(in the rows, 128 means zero)
Facts:
skana	Λ	nazas; plobrin	Λ	klalen; grosa	Λ	vozaplun; vakun	Λ	klukos; petresin	Λ	netogol; ploge	Λ	sivik; grural	Λ	vikli
plikom	Λ	nupleze; nazas	Λ	bedram; begru	Λ	zodo; druzuflos	Λ	grufori; brogre	Λ	dopla; flepil	Λ	gubok; vazis	Λ	nofluril
norar	Λ	tridrinem; kugrodros	Λ	vufis; briplik	Λ	biflik; tigraka	Λ	ridro; kodom	Λ	klutak; sestes	Λ	stidir; suklal	Λ	biga
logrik	Λ	klebur; sivom	Λ	kleflal; dragren	Λ	fikar; pluzo	Λ	stubus; sistuplo	Λ	gredrum; nofluril	Λ	skotum; mibam	Λ	skikil
furir	Λ	pligak; dodra	Λ	logrik; zedru	Λ	vakun; fegos	Λ	brilel; vozaplun	Λ	rosko; vufis	Λ	teklo; netogol	Λ	druvis
gagar	Λ	lakli; klalen	Λ	zonem; brasufan	Λ	norar; navon	Λ	brasufan; lupi	Λ	kugrodros; grulofluk	Λ	dodra; stidrus	Λ	fluzem
sivos	Λ	petresin; nozedris	Λ	grugruram; skikil	Λ	flakla; fazek	Λ	mibam; ritrar	Λ	navon; gridri	Λ	tiva; runas	Λ	mulas
bedram	Λ	skosteklo; pupum	Λ	brogre; pladu	Λ	statis; klefor	Λ	flitruklan; zolapa	Λ	grusta; zomul	Λ	gruskur; maskem	Λ	ruvofli
zodo	Λ	tefa; plisegrik	Λ	gulo; laskik	Λ	naklim; brabrutru	Λ	pluzo; gralel	Λ	gumik; graskel	Λ	truklen; grufori	Λ	dragren
tiva	Λ	dragrel; mulas	Λ	flezar; breskam	Λ	brodru; ridro	Λ	fazek; zister	Λ	grosa; gubok	Λ	fegos; truvam	Λ	lupi
dopla	Λ	pusu; fikar	Λ	somar; restovin	Λ	skobrir; gomak	Λ	druzuk; klebur	Λ	nedeflol; dubi	Λ	keruk; suvos	Λ	kuple
plasti	Λ	grupek; vomos	Λ	monim; druvis	Λ	mikis; sekle	Λ	skana; ladror	Λ	topil; kugus	Λ	binun; statan	Λ	dubi
grusta	Λ	gagar; skabol	Λ	maskem; delepi	Λ	zolapa; pusu	Λ	truvam; lomim	Λ	gridri; gredrum	Λ	skaga; tagos	Λ	ladror
drurok	Λ	pupum; stubus	Λ	traten; topil	Λ	drerom; drefa	Λ	grutris; busanu	Λ	brodir; lusak	Λ	gomak; truklen	Λ	zedru
finukol	Λ	gragra; pligak	Λ	fabra; dreflis	Λ	drotre; gumik	Λ	sistuplo; trubam	Λ	skestil; dragrel	Λ	belak; vobu	Λ	kikosi
zasul	Λ	lomim; feplum	Λ	brifis; klasir	Λ	restovin; mikis	Λ	trirurim; skotum	Λ	zuberum; zonem	Λ	lipen; traten	Λ	briplik
teklo	Λ	medra; midren	Λ	kugus; biga	Λ	gralel; faveke	Λ	grural; keruk	Λ	stopleklem; drotre	Λ	stidrus; kuple	Λ	ploge
binun	Λ	kodom; bestek	Λ	pladu; sivik	Λ	tope; gaklam	Λ	midren; tifi	Λ	duskel; skobrir	Λ	vazis; finol	Λ	bopam
gulo	Λ	flebruk; tefa	Λ	statan; faris	Λ	flepil; lakli	Λ	neven; stibru	Λ	busanu; bopam	Λ	plobrin; monim	Λ	trubam
duvu	Λ	korel; geklofles	Λ	grulofluk; grugruram	Λ	plikom; statis	Λ	tifi; dokin	Λ	breskam; vikli	Λ	finol; rosko	Λ	trulak
gruskur	Λ	sidrok; flitruklan	Λ	drefa; pluven	Λ	dreflis; kleflal	Λ	dokin; klukos	Λ	runas; biflik	Λ	begru; trulak	Λ	plisegrik
duskel	Λ	duvu; ripla	Λ	brabrutru; flakla	Λ	vobu; sukleta	Λ	lusak; druzuk	Λ	ripla; grupek	Λ	suvos; kikosi	Λ	braba
kiskogru	Λ	groklal; badrik	Λ	bestek; tope	Λ	klefor; skestil	Λ	stibru; siver	Λ	kepen; skosteklo	Λ	faris; zuberum	Λ	sestes
zutobrur	Λ	sekle; skaga	Λ	dobru; flezar	Λ	pluven; fabra	Λ	geklofles; ruvofli	Λ	grisku; medra	Λ	velan; brifis	Λ	tister
sidrok	Λ	skabol; trirurim	Λ	druzuflos; skana	Ω	643; plobrin	Ω	273; grosa	Ω	643; vakun	Ω	643; petresin	Ω	626
ploge	Ω	273; grural	Ω	273; plikom	Ω	643; nazas	Ω	643; braba	Ω	197; begru	Ω	643; druzuflos	Ω	273
brogre	Ω	643; flepil	Ω	643; dobru	Ω	197; vazis	Ω	197; norar	Ω	273; kugrodros	Ω	626; briplik	Ω	643
tigraka	Ω	626; kodom	Ω	643; sestes	Ω	643; suklal	Ω	643; logrik	Ω	643; sivom	Ω	273; dragren	Ω	197
pluzo	Ω	643; sistuplo	Ω	643; nofluril	Ω	197; mibam	Ω	197; gragra	Ω	273; furir	Ω	626; dodra	Ω	643
nupleze	Ω	643; zedru	Ω	273; fegos	Ω	643; vozaplun	Ω	643; vufis	Ω	643; netogol	Ω	197; gagar	Ω	643
klalen	Ω	643; brasufan	Ω	626; navon	Ω	197; lupi	Ω	643; grulofluk	Ω	197; stidrus	Ω	643; sivos	Ω	197
nozedris	Ω	273; skikil	Ω	273; fazek	Ω	626; ritrar	Ω	626; gridri	Ω	643; runas	Ω	273; bedram	Ω	626
pupum	Ω	643; pladu	Ω	643; klefor	Ω	643; zolapa	Ω	626; zomul	Ω	273; maskem	Ω	273; zodo	Ω	643
kepen	Ω	643; plisegrik	Ω	643; laskik	Ω	643; brabrutru	Ω	626; flovun	Ω	626; gralel	Ω	643; graskel	Ω	643
grufori	Ω	273; tiva	Ω	626; mulas	Ω	197; korel	Ω	197; breskam	Ω	197; ridro	Ω	643; zister	Ω	273
gubok	Ω	273; truvam	Ω	643; dopla	Ω	626; fikar	Ω	626; restovin	Ω	643; trulik	Ω	626; gomak	Ω	273
klebur	Ω	273; dubi	Ω	626; suvos	Ω	643; plasti	Ω	643; vomos	Ω	643; druvis	Ω	197; sekle	Ω	273
ladror	Ω	626; kugus	Ω	273; tister	Ω	197; statan	Ω	643; grusta	Ω	626; skabol	Ω	197; delepi	Ω	273
pusu	Ω	643; lomim	Ω	643; gredrum	Ω	626; klutak	Ω	643; tagos	Ω	643; drurok	Ω	197; stubus	Ω	626
topil	Ω	626; drefa	Ω	197; busanu	Ω	643; groklal	Ω	273; lusak	Ω	626; truklen	Ω	643; fumunel	Ω	626
finukol	Ω	273; pligak	Ω	626; dreflis	Ω	197; gumik	Ω	197; fluzem	Ω	626; trubam	Ω	643; dragrel	Ω	197
vobu	Ω	273; somar	Ω	643; zasul	Ω	643; feplum	Ω	643; klasir	Ω	626; neven	Ω	273; mikis	Ω	626
skotum	Ω	643; zonem	Ω	273; pero	Ω	197; traten	Ω	626; teklo	Ω	197; midren	Ω	643; grisku	Ω	643
brodru	Ω	643; biga	Ω	273; faveke	Ω	643; keruk	Ω	643; drotre	Ω	643; brodir	Ω	197; kuple	Ω	197
binun	Ω	626; nedeflol	Ω	273; bestek	Ω	643; sivik	Ω	643; gaklam	Ω	273; tifi	Ω	643; skobrir	Ω	273
belak	Ω	273; finol	Ω	273; gulo	Ω	643; tefa	Ω	643; grutris	Ω	273; velan	Ω	643; faris	Ω	626
lakli	Ω	626; stibru	Ω	643; bopam	Ω	643; monim	Ω	643; duvu	Ω	197; drerom	Ω	197; geklofles	Ω	626
grugruram	Ω	273; statis	Ω	197; dokin	Ω	643; vikli	Ω	626; rosko	Ω	643; gruskur	Ω	197; flitruklan	Ω	626
pluven	Ω	273; kleflal	Ω	643; stopleklem	Ω	643; klukos	Ω	643; flebruk	Ω	626; naklim	Ω	643; biflik	Ω	626
trulak	Ω	643; duskel	Ω	626; ripla	Ω	626; flakla	Ω	626; sukleta	Ω	273; druzuk	Ω	626; grupek	Ω	197
kikosi	Ω	626; kiskogru	Ω	273; badrik	Ω	643; tope	Ω	626; tridrinem	Ω	643; skestil	Ω	197; siver	Ω	643
skosteklo	Ω	197; zuberum	Ω	197; stidir	Ω	643; zutobrur	Ω	197; lipen	Ω	197; skaga	Ω	626; flezar	Ω	626
fabra	Ω	273; ruvofli	Ω	643; brilel	Ω	643; medra	Ω	273; brifis	Ω	273; sidrok	Ω	197; trirurim	Ω	626

Known rows:
[144 126 130 112 126 129 114 165 126 140 130 109 142 120 148 109 117 119
 141  97 138  85 111 132 119 119 116 122]: lomim
[111 128 110 121 124 131 114 154 157 142 106 133 124 147 135 122 115 142
 184  97 117 105 120 143 142 152 139 127]: klukos
[110 128 102 104 124 121 112 140 122 137 105 135 123 126 130 131 118 128
 143  97 123  90 111 147 116 157 160 126]: brogre
[159 178  94 105 126 105 154 139  98 140 120 168 168 155 114 131 117 205
 153 160 107 114  93 108 136 143 175 134]: lipen
[119 125  93 103 128 101 118 134 152 139 168 110 193 140 162 112 112 115
 139 195 104  83  92 187 109 115 130 108]: binun
[141 127 122  97 131 104 112 160 104 138 191 153 231 115 146 110 110 118
 205 146 140  81  91 157 125 120 141 111]: klutak
[140 125 101 171 125 112 137 135 184 138 106 102 114 150 159 110 130 117
 129 115 111  86 140 150 108 115 116 110]: furir
[125 128 123 111 125 128 113 159 121 140 106 123 135 127 128 115 116 131
 148  96 134  89 120 130 132 136 135 131]: sestes
[168 128 163 105 156 105 129 134 105 139 169 101 115 130 118 111 136 126
 137  97 117 116 116 128 109 119 116 127]: fabra
[114 128 142 126 147 120 132 133 123 136 128 100 109 135 126 118 174 122
 133  92 104 126 132 136 107 120 116 128]: kiskogru
[211 126 134 136 126 105 137 135 109 139 120 106 145 124 120 111 118 118
 129 142 144  87 141 124 120 114 117 111]: duskel
[147 127 101 129 124 104 129 134 128 141 106 111 130 140 118 138 117 120
 134 144 121 109 134 147 130 118 143 111]: fumunel
[105 129  94 133 124 137 114 140 174 138 103 114 112 144 154 131 128 125
 139  92 104  93 117 159 109 166 152 118]: laskik
[112 134 115 113 124 127 114 156 143 145 106 140 136 144 126 124 115 145
 188  98 121 108 119 139 148 152 143 130]: stidrus
[107 128  83 213 130  96 114 194 153 138 141 110 101 107 194 127 131 119
 139  95 172 118 153 210 186 116 117 187]: suklal
[106 127 117 108 140 106 124 131 124 136 111 103 111 137 124 141 171 123
 133  93 104 134 116 155 105 131 125 121]: delepi
[122 139 145 104 138 106 122 134 117 141 141 105 116 151 118 135 125 144
 148  99 104 146 111 144 112 123 119 124]: skobrir
[175 149 152 104 123 126 114 165 101 142 105 158 161 120 115 131 117 154
 149  97 159 119 138 104 161 149 158 153]: tridrinem
[107 126 104 101 174 104 117 131 178 136 211 101 115 148 186 110 118 116
 163 111 101  85  91 198 105 118 116 108]: gaklam
[117 126 139 114 166 108 126 133 153 138 180  99 112 139 160 110 148 118
 136  96 103  89 100 154 107 117 112 112]: sivom

Rows:
No name comes twice in this set of rows, the named rows included.
[127 126 119 174 125 160 114 177 242 152 132 105 115 168 190 107 116 125
 187  95 104  86 127 144 134 120 112 112] -> feplum
[207 128 157 102 127 106 115 179 101 139 159 120 196 116 120 109 116 120
 144 109 169  84 102 115 140 118 118 133] -> brodru
[107 148  89 104 126 104 150 134  94 131 104 151 116 118 116 156 169 168
 130 109 105  88  92 130 104 165 220 131] -> skestil
[106 122  92 105 142 106 114 143 188 135 188 107 148 119 219 107 115 115
 162 102 105  77  91 192 103 119 116 108] -> siver
[107 126  93 158 124 150 114 145 216 139 105 110 112 161 170 112 121 129
 159  93 103  94 124 159 111 149 119 114] -> graskel
[112 124 109 146 127 146 115 157 179 138 121 106 115 130 180 109 128 119
 138  94 118  83 115 145 108 120 116 111] -> zasul
[136 149 129 101 124 106 113 152  99 140 106 183 183 118 117 142 114 143
 171 103 151 101 106 128 150 158 183 142] -> velan
[153 161 161  98 140 103 120 134  96 138 134 110 140 117 112 160 121 147
 139 103 133 153 108 124 123 134 162 145] -> neven
[173 187  81 172 153  91 152 186  96 142 187 170 111 108 118 139 117 190
 158 179 175 149 106 164 225 115 140 204] -> dobru
[200 147 156 103 124 120 116 176 101 149 108 148 172 119 116 118 115 150
 157  97 165 107 134 104 169 129 140 153] -> somar

Now the same things, written a new way:
Known rows:
[132 134 130 129 132 129 130 118 128 129 125 133 135 122 127 123 123 128
 123 127 140 132 136 134 110 133 127 130 146 123 127 137 134 125 127 125
 129 129 148 135 130]: plasti
[126 141 131 138 117 147 129 152 136 117 130 126 115 156 104 118 119 112
 138  99 146 155 106  75 144 106 131 119 106 144 129 105 125 125 104 135
 134 147 110 124 142]: dobru
[124 113 125 125 128 116 129 126 108 131 128 130 130 118 146 126 129 127
 128 137 157 120 130 165 136 134 142 127 118 127 130 131 119 133 128 130
 126 127 117 124 122]: ritrar
[131 135 132 129 131 129 134 118 127 128 125 131 135 123 122 124 122 130
 125 131 125 131 129 135 108 136 122 131 140 123 129 136 135 127 133 124
 127 123 142 135 128]: zasul
[137 111 120 127 128 123 122 159 154 128 125 117 114 125 128 146 134 139
 126 135  69 114 148 108 139 117 124 127 127 123 132 135 120 127 139 121
 129 131 121 123 122]: medra
[138 116 111 125 111 130 136 123 129 135 143 111 153  92 162 171 142 133
 123 140  60 115 136  64 153 110 109 145 141 156 113 136 126 132 127 145
 115 154  98 130 139]: fabra
[134 118 116 124 115 130 129 132 135 133 139 116 143 107 152 156 142 133
 125 135  71 118 135  75 152 113 111 139 134 146 117 132 127 129 128 138
 121 146 108 127 135]: klebur
[131 135 133 128 130 129 134 117 128 128 126 131 135 123 122 124 122 130
 125 131 125 131 129 135 108 135 122 131 141 122 128 135 134 127 132 125
 128 123 141 135 128]: tagos
[123  99 121 138 131 117 129 127  96 139 142 127 125 112 115 128 150 142
 130 156 174 138 122 211 143 136 129 126 114 111 130 131 131 132 115 137
 126 111 129 117 127]: ripla
[121 121  98 102 121 116 139 115 158 155 131 124 149 123 158 104 118 136
 146 158 204  69 107 211 117 129 149 123 105 151 158 111 109 126 149 129
 123 140 154 130 118]: trirurim
[123 119 128 123 132 119 129 124 106 129 128 127 133 122 148 122 132 126
 127 136 159 119 131 157 138 132 141 125 111 121 132 135 122 134 130 129
 123 125 116 125 116]: klasir
[131 143 142 128 122 130 113  97 155 119 121 157 113  73 147 109 127 118
 129 105  90 109 119 181  75 149 116 142 139 108 136 128 128 132  90 119
 133  94 123 126 118]: flepil
[129 138 134 128 133 129 133 118 124 126 125 131 136 127 122 122 123 129
 125 129 122 132 130 131 108 137 121 130 136 120 128 136 137 127 137 123
 126 123 141 135 125]: faveke
[123  93 118 144 131 117 129 129  95 143 148 126 121 108 101 127 157 148
 131 164 186 144 119 233 146 136 126 126 114 104 131 131 133 130 107 140
 128 102 135 113 130]: biflik
[120 111 138 131 107 129 143 160 123 118 130 140 127 133 129  93 116 114
 136 117 182 147 112 100 166 123 131 118  99 133 124 117 117 125 103 130
 137 144 108 120 133]: fluzem
[127 120 124 123 127 127 117 139 145 131 133 125 125 130 139 137 143 134
 128 129  88 114 138 101 149 124 117 129 127 129 121 128 129 127 136 127
 128 130 125 123 124]: kiskogru
[123 102 122 136 131 117 129 126  98 138 140 127 126 113 120 128 146 139
 130 152 172 135 124 201 142 136 132 127 115 113 130 132 129 132 119 136
 126 114 127 118 126]: druzuk
[124 112 125 125 129 116 129 125 108 131 128 129 130 117 146 126 129 127
 128 137 157 119 130 166 135 135 142 127 118 127 130 131 120 133 128 130
 126 127 118 124 121]: ladror
[123 179 135 120 154 149 121 106 112 117 130  98 135 164 128 130 150 120
 123 114 127 118 130  97 130 104 140 115  95 105 145 138 137 140 138 127
 109 109 111 134 105]: nofluril
[128 132 145 136 109 142 141 152 146 114 127 145 129 128 108  88 111 114
 135 104 142 156 110  81 126 127 108 124 117 126 126 121 134 121  98 125
 137 141 131 131 136]: brilel

Rows:
No name comes twice in this set of rows, the named rows included.
[123 113 126 125 128 117 130 128 106 129 128 130 132 119 147 124 128 125
 129 134 155 122 129 154 138 134 139 127 114 128 129 130 121 133 128 131
 125 132 115 125 122] -> skaga
[128 152 140 123 139 137 134 113 122 121 127 122 144 133 126 114 132 127
 121 127 126 127 133 116 112 130 120 125 123 106 134 146 142 131 137 121
 119 115 138 138 113] -> restovin
[130 154 132 130 127 134  95  91 155 119 122 146  90  86 151 134 136 111
 134  92  82 100 112 190  82 134 137 141 128 121 143 109 115 137  79 128
 131  89  98 116 121] -> skosteklo
[131 109 117 126 117 119 142 117  98 133 135 120 150  93 161 145 129 125
 126 144 142 123 127 136 140 124 136 137 126 146 125 135 117 136 119 141
 118 144 100 127 132] -> pligak
[125 144 143 121 127 126 148 105 132 125 119 128 132 139 123 132 121 132
 119 144 135 129 125 116 137 138 132 130 157 128 118 132 126 124 142 119
 140  94 138 129 137] -> drotre
[123 148 147 117 126 125 152 101 132 124 117 127 131 146 124 135 120 132
 118 147 137 128 123 110 147 139 135 130 162 130 115 130 123 123 147 118
 144  85 135 127 140] -> vakun
[131 142 141 128 124 130 118 101 148 120 122 151 118  85 143 114 126 120
 128 110  96 114 122 171  81 147 117 140 139 111 134 130 129 131  99 120
 131 101 128 128 120] -> skana
[128 130 142 138 110 143 145 156 141 116 130 141 132 134 102  90 113 118
 134 111 149 161 111  81 133 124 108 122 117 126 125 122 136 120 104 127
 137 143 135 131 138] -> stopleklem
[118 103 126 128 135 109  98 143 116 131 123 143 114 158 127 153 123 136
 134 119  44 133 138 100 131 154 109 134 134 151 100 109 141 125 181 127
 129 152 128 128 128] -> vobu
[141 125 129 132 132 124 139 139 137 124 118 123 125 117 111 133 114 135
 123 137 105 131 139 141  97 129 130 129 140 117 140 143 125 128 134 118
 129 124 138 134 125] -> pupum
[123 128 129 121 134 128 113 138 135 126 132 124 128 143 137 133 144 132
 127 124  80 117 140  87 149 126 113 126 117 123 120 130 136 129 149 125
 123 130 123 127 116] -> zonem

The same things again, as new rows of numbers:
Known rows:
[139 130 128 109 118 147 152 171 135 143 139 132 116 147 161 175 106 163
 145 155  88 156 125 142 137 116 147 110 120 167 174 158 138  89 125 143
 118 132]: topil
[152 163 139 140 113  96 149  70 202 134 143 157 132  78  67 127 106 112
  80 143 166 120 179  94 102 139 112 145 171 120 101  66  47 130 132 189
  87  91]: tister
[147 169 123 145 131 112 135 144 189  93 116 126 118 170 130 126 101 111
 122 136 134 127 165 105 121 147 138 104 112 106 153 130 118 103 120 140
 128 122]: tiva
[151 130 136 149 130 104 112 146 134  96 145 142 166 151 108 115 143  94
 123 134 130 132 130 146 117 133 131 130 117 118 106 136 144 108 105 104
 138 119]: bopam
[154 129 125 168 151  83 119 110 161 124 130 129 127 125 108 132  97  97
 106 136 145 140 150 116 125 156 132 108 149 110 129 127 101 157 132 157
 160 106]: druvis
[ 86  57 158 158 128 127 153 211 108  84 124 106 111 125  78 103 144 109
  91 187 160 114 118 162 100 201 121 151 154 168  88 106  60 158 141  91
 200 154]: zomul
[145 114 124 156 149  93 119 127 140 138 141 137 127 116 111 141 106 108
  98 146 139 140 139 130 136 150 135 112 154 135 129 132 100 157 130 146
 170 114]: navon
[127 123 131 134 130 125 141 167 150 119 124 124 112 153 141 154 119 138
 122 151 124 138 152 121 139 140 137 101 114 130 160 137 118 115 132 139
 156 143]: lusak
[163 112 131 142 122 113 104 141  91 148 148 136 149 158 152 174 125 144
 178 131  87 170 108 159 142 103 147  85 113 120 140 178 205 109 116 128
 124 121]: trubam
[138 112 123 159 107 116 129 154 121 116 114 115  93 134  91 122 121 137
 130 161 152 123 141 139 133 167 134 107 151 124 104 126 121 143 139 125
 141 128]: norar
[128 133 138 130 122 126 150 157 164 116 126 131 115 147 133 153 115 139
 119 150 127 135 157 115 128 138 132 109 120 130 156 121 105 108 131 150
 133 138]: geklofles
[123  92 171 139 105 110 134 129 122 134 149 147 154 125 111 174 140 142
 141 146 126 150 136 133 104 121 113 113 128 116 116 106 129 120 133 154
 113 132]: bestek
[149 142 123 163 107 114 133 140 148  95 109 110 101 147  87 104 102 117
 139 151 146 122 140 135 107 174 134 118 149 116 102 125 119 128 132 127
 117 112]: skobrir
[135 137 128 130 130 128 148 164 160 113 125 126 118 148 132 140 124 132
 114 150 128 133 151 121 137 138 137 116 113 135 154 134 109 107 126 135
 146 136]: trulik
[146 129 122 169 107 107 129 135 141 104 103 109  94 144  86 112 111 126
 136 151 158 121 151 126 121 173 131 101 145  98 102 122 120 144 140 135
 131 121]: druzuflos
[151 119 104 140 113 141 134 182 101 118 128 116 105 132 102 105 130 132
 126 164 125 126 110 173 145 157 151 137 150 172 103 159 131 121 120  90
 145 121]: medra
[146 135 148 154 122  95 116 127 151  96 140 143 163 149 100 124 135  97
 128 131 139 131 143 128 101 136 122 121 120  99 104 116 135 113 113 126
 122 117]: skotum
[131 108 152 141 125 110 126 154 127 103 150 146 167 133 100 124 156 103
 109 146 139 129 129 147 111 135 121 139 124 132  99 117 118 114 114 108
 145 130]: vakun
[211 110 134 168 132 166 232 110 123 122  75   7 140 100  91  77 182 151
 167 138 116 174 110 136 140 159 124 182  74  89 118 163  94 136 171 149
 154 114]: biga
[144 133 149 156 124  95 117 129 151  94 139 143 163 152 102 125 134  96
 129 132 138 133 142 129 100 138 122 121 121  98 106 116 134 113 115 126
 124 118]: restovin

Rows:
No name comes twice in this set of rows, the named rows included.
[112  83 132 142 110 134 148 190 109 106 131 124 106 101  63  97 164 125
  77 184 171 100 138 156 136 178 125 154 156 169  76 102  64 147 136  93
 174 145] -> maskem
[109  76 150 144 119 142 155 203  97 108 130 102 113 139 114 130 110 132
 144 179 108 146  86 180  92 177 139 142 154 186 116 146 108 129 134 103
 152 132] -> sivom
[129 103 149 184 168  76 123 131 159 103 125 111 132 149 121 139  77  81
 121 139 134 154 130 122  89 179 128 106 148 108 141 131  95 170 137 154
 185 115] -> sivos
[109  76 157 134 127 116 131 177 111 106 161 157 167 104  77 117 196 105
  66 165 163 108 141 152 131 140 111 156 127 152  79  94  80 132 118  93
 181 151] -> ruvofli
[191 168  85 138 141 105 116 110 154 143 146 150 133 102 100 107 118 103
  85 135 139 126 145 135 163 126 149 136 154 149 114 145 114 125 107 131
 135  89] -> lipen
[119 129 146 163 151 103 136 170 175  76 109 107 118 192 146 137  91 100
 134 142 126 141 148 112  99 171 134  93 107 104 166 138 118 125 130 136
 171 140] -> tigraka
[118 119 149 122 113 132 158 151 157 132 130 135 111 134 134 175 118 159
 123 157 125 141 159 114 125 130 126 106 124 136 160 111  99 110 140 164
 124 143] -> duskel
[171 137 113 163 142  91  88 146 120 101 134 134 156 172 123 115 140  93
 136 122 129 135 131 147 149 131 145  99 106  96 116 167 184 121 103  95
 160 121] -> gagar
[165 141 116 167 154  84 114 110 159 124 130 128 129 135 116 128  88  95
 116 132 135 144 142 121 126 151 138 108 147 112 133 141 116 151 125 151
 154 100] -> mibam
[116  81 150 175 124 116 139 175 112 101 110  89  99 163 118 138  93 128
 163 163 122 150 109 152  93 187 134 101 145 126 126 143 127 151 146 127
 160 134] -> sukleta
[189 167  90 151 136  91 109  89 161 147 136 146 122 110 100 123 107 112
  99 128 147 129 162 116 164 129 143 111 152 115 120 137 121 138 119 153
 129  91] -> braba

